[-31 -20 -10   9  21  -6  11 -41  11  11   0 -29 -23  -5  16  13   5   0
 -12  17  -8  -7   6  -3  32]
A
[ -3 -48  27  -3  52  -4 -20 -51  11 -63  10 -59 -45 -38   3  42 -21  29
 -44  44 -23 -20  30 -42  63]
M
[ 36  -6   4   7  15   2  -9 -20  -3 -13   2  10 -27  -4 -11   3  -6   8
  -4  -4  10   3   7 -16   7]
D
[ 45 -19  16  -2   7 -11   0  -8   7  10  15  34 -10  -2   3  -3  -8  10
  -9 -18  27  18  -7  -4   2]
D
[ 20  -6   8   5  21  14  -6 -12   5 -28  -4 -19 -17 -19  -1 -12   2   3
 -13  11   2  -4  19  -4  12]
A
[ -8  -8  -9   7  22   1   2  -4   3  -3  -8 -13 -16  -2  -8   3  -6   2
   6  10  -6  -9   8   0  -7]
T
[ -5 -22   4  -1  26  -9 -19 -20   6 -28   5  -5 -29  -5   3  11 -16   9
 -21  18 -13  -9  -4  -9  20]
L
[  9   8   7   2  19  -1  -5   0   8 -17  -9 -11 -18  -3   5   5   5   2
  -9   9   1 -11  20 -10  32]
L
[ 27 -26  10   4  18   1 -30 -10 -21 -10   1  25 -16  -5   3 -14  -1  18
 -20   1   9  26  15  22   1]
D
[ 39  -9  -7   6  19   1 -13  -8  -6   2  -9  10 -22  -1  15 -28   6  18
 -23  -1  13   7   5  -6  -4]
A
[ 24  14  -6   0   8   4   1  -8  11   5 -11   0 -14  -7   6 -10   0  -2
  -4  -4  12 -10  10 -14   2]
D
[  3  -8  -2  14  -1  -1   0  -6  -9 -17  11  -5   1 -10  -4 -12   2   7
 -26  -5   6  -5  11  16  12]
A
[-22   1 -10   5  13   7 -10 -11  -9 -11   6  -8  -7  -1   2   6  -2  -6
  -8   2  -8  -2  11 -14   9]
A
[  9  -6  17   4  15   2 -13   3  12 -22  -2  22 -15  -5  -3   9   3   2
  -8  14 -12 -13  -5 -13   8]
D
[ -9 -13  15  -5   2 -16 -13 -17  17 -45   8   8 -14  -7  -6  13 -12   5
 -18  12  -7  -7   0  -3  20]
D
[ 23 -20  19   2  27 -15  -2 -30   6 -20   1  19 -24  -7   9   5  -3   0
 -17  11   1 -11  15  -3  36]
A
[ 20   2  -6   0  -1   3   2 -12  -1  11   1  -2 -27   2   2  -2   3   2
 -16  -8  13   7  14  -7  -1]
A
[ 12 -32   0  17  32   1 -10 -17  14 -40   9 -22 -19  -8  -1  -4  -3   7
 -12  21  -5 -12  13  -6  27]
T
[  8  -2  -2   7  -1  -3   0  -4 -10 -16  -2  -9   1   2   0  -4   0   9
  -7  10  18   5  12   4  -5]
Y
[ 11 -14   0   4   0   2 -14  -7   3 -13  -1  -7 -14  -4  -6   6   3  14
   4   5   2  11   6 -15   4]
A
[  4  -5   2   0   1  -5 -17 -42  11 -17   8   0 -22  -2  -4 -11  -3  -6
   6  -5  -3  -3 -18  10  38]
A
[  0 -10   0   0  26  13  -3 -16  -4  -5   0 -15 -10  14  -2  -2   8  -2
   1  20  14   3  15 -18  22]
A
[ 14 -28   4   0  13 -13   2  -9   1   0   0  13 -22  -4   0 -18 -11  -8
  -2  19   0  -8   6   6   1]
T
[  8 -12  -6   4  -7  -8   4 -23   3 -11  11 -10  -2  -3  -3  15   0  -6
   6 -12   3   2  -3  -5  29]
M
[ -6 -14  -4   0  15  -1  18  -3  14 -25  -8 -12 -10  -7   0  16   1  15
 -13  14 -16  -5  16 -24   0]
A
[ 14  -5   0  18   5   7 -30  -8   2  -4   4 -12 -17   6   0   5   4  17
  -6  21 -10   1  -3 -25  11]
A
[ -8 -13  13  -4  24  -3  -3 -17   7 -13   0 -10 -10 -12   1  -4   6   0
  -6  28 -15 -15   4  -9  24]
L
[ 52 -11  -6  13  15   0 -11  -7  -9   2   4  12 -28  -3   2 -14  -2  14
  -1  -5  23  -3   8  11   0]
T
[ 28 -13  -9   4  17  -8   3 -17  17 -17   9   1 -22   2  -9  -4   1  11
  -8   8   7  -4  14  -8   6]
A
[ -3   4   0   8   0  -1   1   6  -4  -3   0 -24   8  -1  19  11   9 -11
  -3   1  -3   9  -1 -17   6]
A
[ 12  14  15 -14 -15  -8  -3  -2  14  -8   0  -2  -7   4   5   1  -4  -3
  -4   7   1  -8  -4 -11   6]
L
[ 16 -28  -5  13  31   8 -15 -30  -1 -35   8 -10 -45  -9   0  -3   5  14
 -18   8   7  -1   8 -13  23]
A

[ 10   8   1 -13   6  13   6   2   1 -19  35   0   3 -20  -4 -14  21   6
 -14  16  12  -1   1  -5 -10]
raru
[  1   9   2  -7   5   9  15 -12  -8  17  34  -8 -11 -15   3 -31  18   1
 -14   4 -43   6  -8 -14   4]
sib
[ -3  22  -2  -5  11   0  31  -6   0 -32  15  -7   6 -22   6   9  13   1
  -4  -1  -2  -5 -14  -4  -3]
doput
[ -3  -5   5 -28   7   4  38   6   2 -26 -10  -3  14 -11   6  -5  -5  -1
  -2  16  33   4 -12  -1 -12]
raru
[  8  57 -11  15  10  12  43  -1   1  -1  20 -13   4 -23   8   4  16   3
  -9  -8 -22  -7 -22   6  15]
raru
[ 17  18   6 -20 -11   8 -22 -12   2 -10  13  -1  11  -9   7 -21  20   2
  -4 -16   5 -16 -11 -12  -3]
doput
[ -1  26   2  -7  -2   9  24  -9  -1  -7  14  -5   3 -17   8   9   9  -2
  -4 -15 -12  -1 -21  -5   0]
doput
[  1  -7   7 -14   2  13  13 -22   5 -19  22  -4   7 -22   9  -7   3  -1
   2   0  -1   1  -6 -11  -2]
Rit
[ 14  18   1 -10   4  11  27 -17   0 -14  -1 -12  14 -16  15   4   7  -2
   0  -4  19  -8  -6 -10   3]
doput
[  9   2   6   5   6  22  47 -11  -8  -3   0 -10   5  -7   9  12  -8  -4
   0  15  36   5 -23   4  -7]
zuv
[ -1   3   2  -9   4   3  17 -11   1 -25   3  -3   8 -17   9   0   5   4
  -4  -6   6   1  -2  -6  -2]
doput
[  2   1  -1 -31   7  -2  35 -20  -8  -7   1 -11  -1 -13  12 -16   9  -7
 -10  -2  -8  -5 -14 -25  -1]
doput
[  1  24  -1   2  -3  10  47   1  -2  14  -9  -8   5   0   5   1  -6  -3
  -6  -7  12   5 -23   9  -4]
zuv
[  7  19   1 -15   4   5  26  -9  -1   5  19  -6   2 -10   8 -23   9   1
  -8   4  -1 -11 -15 -18  -5]
doput
[  2  32  -5   2 -10  -8  14  -1  -2  25  -7  -4   2   0   8 -10   7   1
 -14 -34 -36  -3  -9  -7   2]
doput
[  6  -1  -1 -14  -5  10  11 -14  -3 -15   9  -4   3 -20  11   3   4  -4
  -3 -15 -12   1 -10  -3   1]
doput
[  4   4   0 -10   1   9  25  -9   0  12  18  -3   7  -8   0 -10   5   1
  -8   2   2  -6  -6 -17 -10]
doput
[ -2   4   2 -13   3  10  21 -10   0   4   4  -8   7  -8   8   5  12  -2
  -5  -6 -10  -1 -27 -10  -5]
doput
[  5 -12   5 -16   7  10  16  -6  -6  -6   6  -8  -4  -5   6 -13   1  -2
 -11  15  14   0 -18 -12  -9]
raru
[-10 -11   0 -18   3  -9  20  -5   4 -15  -6   3  11 -10   7  -2  -2   0
 -11  -9   4  -9   0 -23 -20]
doput
[  1   4   6  -1   2   4  -2 -14   0 -18   3  -6   6 -13   9  13  11   3
  -9  -9  13  -9 -16  -9 -12]
doput
[  7  -1   7  -3  11  -3  25   0  -3  -3  17   2   9   0  -1 -30  -6   2
 -17  23  32  -5  11 -20 -17]
tal
[  5 -13   2 -20   3  10  16 -18  -4 -10   3  -9   2 -13  10  -4   9   1
  -8  -2  10  -9 -21 -15 -14]
doput
[  7  -6  -9 -17  -8   2   1   3  13   4   7   1  15 -11   5  -2   3   4
   1 -24 -18 -15   3 -13  -6]
doput
[  8  -8   1 -19   8   8  12 -12   1 -14  -9 -10   7  -9  10 -10   3   2
  -1   7  16  -3 -12  -6  -1]
Rit
[  8  -2   7  -6   0   5  25 -37  -6  -3  -2  -7   4 -14  12 -12   1  -3
  -5  -6  19  -1  -4 -18 -10]
doput
[  4  14  -1  -3   7   7  33  -3   4 -10  22   0  10 -20   0   0   6   2
  -5   5   6  -5   5  -8  -3]
Rit
[ 13  -2   3  -8   4  14  17 -16  -2  -6   8  -8   4 -11   9  -6   3   1
  -5   2  19  -6 -15  -5  -8]
Rit
[ -6   4   2 -21  -1  -5  25 -24  -2 -18  -6  -5   4 -13  11 -10   2  -2
  -6 -12  16  -6 -13 -16 -15]
doput
[  1  19  -6 -20   5   0  45  -4   3 -11  27  -1   8 -21   3 -13   8  -3
  -3   3  -7  -4   2 -12   0]
doput
[ 11  10   6   3   2  12   9 -10   3 -31  13  -3  12 -24   8   2   3   4
  -1  -4  15   1   1   3   3]
Rit
[  8   6   3 -10  -6   7  12 -22   1 -13   4  -4   9 -12   9 -15  -4   1
   1  -8  25  -2  -4  -7  -7]
Rit
[  5  21  -5   3  -4   5  14  -5   0   1  11  -6   3 -14   5  -3   7   2
  -9 -20 -11  -3  -8  -2  -1]
doput
[  0   5   5  -2   5  23  53 -22  -3  30  16 -14   1 -16  13  -2   6  -4
  -4  -3 -29  12 -28  -5   1]
zuv
[ 16  -4   9 -10  10  14  -6 -39  -6 -28   6 -10   4 -16  13 -16  16   5
  -3  20  42  -4  -3  -9  -4]
sib
[  9   8  12   2   4  16   4 -47 -13 -16  21 -12 -10 -23  13 -23  17   2
 -12   2  12   9 -14  -8  -3]
sib
[ 11  12   5  -8  -1  16  22  -9  -1 -18   7  -5   8 -12   7  -4   2   2
  -4   5  30   1 -10   4  -3]
Rit
[  5 -33   8 -11   7  16  14 -32  -2 -22  19  -5   7 -22  10   7   1  -2
  -2   7  21  -9  -7 -24 -15]
navu
[ 10  12  -6 -17  -2  14  38  -4  -5 -17  23  -5   2 -27   7   2   7  -4
 -12  -2  -3   1 -15  -3  -2]
navu
[ 10   4  -8 -12   2   8  21  -7  -1  15  22  -5  -4 -12   6 -24   4  -1
 -10  -8 -28 -10 -17 -16  -2]
doput
[ 11  13   2 -11   5  14  32 -13  -6  -6  30  -5  -6 -15   8  -1   4  -6
  -1  11  -2  -6 -19 -13   2]
navu
[  1  50  -1  15  -2  -2  -6 -12   6  -4  -5  -9   9 -12   8  -9  19   9
  -1 -28 -16  -2   3   8  14]
raru
[  9   8  -3 -19  -1  11  18 -20   1  -7   6 -10   2 -11   7  -7   9  12
  -3  -3  15  -9 -19  -7  -7]
doput
[ -5 -16   6 -13   3  13   8 -19  -7 -10   5  -8   1 -18  11  22  15  -3
 -10  -9  -9  -1 -24 -14  -8]
doput
[  5 -14  -1 -20  -9   6  18  10   7   7   0   1  13  -3   3  -1  -8   0
  -4  -8  12  -6  -7  -7 -17]
doput
[ -2 -14   4 -22   6   4  24 -26  -8 -12  -2  -6  -1 -11  13   9   4  -5
  -3   1   8  -4 -20 -21 -10]
doput
[  6   4  -5  -7   6  10  49   9   1  33  17  -5   7  -8   0 -10  -3  -3
  -6   5 -25   5  -2  -8   1]
raru
[  8  15   1 -16   2   4  38 -13   0 -21   1  -4  12 -15   9  -1  -2  -2
   2   4  35 -11  -5 -12  -9]
Rit
[  6 -15  -2 -18   5  -3   2   1  -1   3  -6  -4   3  -1   7 -19   4   2
 -13  -4  -8  -6  -5 -14 -10]
doput
[  7  29  -6   2   1  -3   6  -3  -7 -11  13  -4  -1 -12   5   6  17   2
 -19 -14  -9 -22 -19 -15  -8]
doput
[ 10  11  -6  -2  -8   8  27   5   3  19  15   0  11  -7   2   0   0   3
  -8 -15  -7  -6  -5  -8  -9]
doput

[  2 -11  -6   8  -7  15   4   0  -1 -13  31  10   6  -3   8 -11  -7   0
   0   0  -1  15   8   2   1]
S
[ 12  -7  -4  14  -9  -7 -15  -2  -2 -34  19  -6 -26 -16  12  -7 -11  11
 -14   3   0  -1  13 -66   6]
K
[  0  -3  -1   9  -3 -10  10  -1  -9 -29   6   1   2  -6   6  -8  -9   1
  -9   3   0   1  17 -30  -1]
S
[  0  -7  16  -2 -10 -10 -19   4   0  -6 -43   2 -14 -11  -5  -6  -4   6
 -14  -3   2  11  -3 -66  -1]
B
[  0   1  10   1   1  -1  -9   4   7  -6 -15   8  -9   5 -13   0  -2  -6
  -4   1   2  -1 -16 -50   0]
B
[ -8   6  11  -3   5   1 -24   3  10   2   0   0  -6  -4 -19   2   1  -1
  -3   4   1  15 -36   0  -1]
B
[  3   3  -4 -13 -14   2  -2   0   9  -7  31  -2  -5  -7  -3   2   1  -1
   3   2   0  -4  11  48  -3]
R
[  0  -9  12  -6  -2   4 -15   2  11  -2   8   4 -14  13  -2   5  -4   7
  -6  -2  -1  16   0 -47  -1]
B
